grid =
[[ 0.058  0.001  0.002 -0.037 -0.038  0.042  0.080  0.051]
 [ 0.189 -0.096  0.027 -0.024 -0.005 -0.084 -0.061  0.075]
 [ 0.014 -0.010  0.033  0.055  0.069  0.052  0.118  0.129]
 [ 0.082 -0.069 -0.007 -0.061 -0.140  0.011  0.024 -0.002]
 [ 0.085 -0.046 -0.002 -0.051 -0.069 -0.030  0.060  0.081]
 [ 0.037 -0.035  0.000 -0.056 -0.130  0.048 -0.034 -0.066]]
Rows and columns are counted from 0.
(0, 0) -> 0.058
(4, 3) -> -0.051
(1, 1) -> -0.096
(0, 6) -> 0.080
(2, 5) -> 0.052
(0, 5) -> 0.042
(3, 1) -> -0.069
(1, 0) -> 0.189
(5, 6) -> -0.034
(4, 6) -> 0.060
(5, 0) -> 0.037
(0, 7) -> 0.051
(0, 3) -> -0.037
(1, 2) -> 0.027
(3, 7) -> -0.002
(4, 7) -> 0.081
(4, 2) -> -0.002
(3, 3) -> -0.061
(0, 1) -> 0.001
(3, 5) -> 0.011
(1, 5) -> -0.084
(0, 2) -> 0.002
(5, 1) -> -0.035
(4, 0) -> 0.085
(3, 0) -> 0.082
(1, 3) -> -0.024

X =
array([[-22,   3,  29, -19,  -5, -14, -25, -11,  -2],
       [-15, -31, -10, -13, -20, -16, -10, -15,  -9],
       [-18,  -1, -10, -24,  -2, -11, -12, -15, -16],
       [ -5, -17,  16, -15,  -8,  -9,  -8, -12, -15],
       [ -7, -16, -10, -14, -14, -18, -11, -16, -15],
       [-24,   2, -38, -19,  -4, -12,  -2, -14, -11],
       [-17, -16,  -7,  -3,   2, -17, -15, -10, -11],
       [-25, -25, -11, -20,  -8, -11, -18, -20, -13],
       [-21, -12, -17, -23, -21, -10,  -9, -12,  -9]])
X[-9, 0] = -22
X[-9, -5] = -5
X[6, -2] = -10
X[:, 7] = [-11, -15, -15, -12, -16, -14, -10, -20, -12]
X[-4, -8] = 2
X[-5, -3] = -11
X[-3] = [-17, -16, -7, -3, 2, -17, -15, -10, -11]
X[6, -6] = -3
X[-4, 3] = -19
X[-9, 3] = -19
X[7, -1] = -13
X[0, 8] = -2
X[-5] = [-7, -16, -10, -14, -14, -18, -11, -16, -15]
X[:, 1] = [3, -31, -1, -17, -16, 2, -16, -25, -12]
X[7, -5] = -8
X[-3, 8] = -11
X[-2, 6] = -18
X[:, 8] = [-2, -9, -16, -15, -15, -11, -11, -13, -9]
X[-9, -4] = -14
X[7, -7] = -11
X[-9, -2] = -11
X[-7, 0] = -18
X[-7, -2] = -15
X[-9] = [-22, 3, 29, -19, -5, -14, -25, -11, -2]
X[-3, -3] = -15
X[4, -6] = -14
X[0, 6] = -25
X[8, -2] = -12
X[3] = [-5, -17, 16, -15, -8, -9, -8, -12, -15]
X[:, -9] = [-22, -15, -18, -5, -7, -24, -17, -25, -21]
X[-6, 5] = -9
X[-5, 0] = -7
X[3, 7] = -12
X[-4] = [-24, 2, -38, -19, -4, -12, -2, -14, -11]
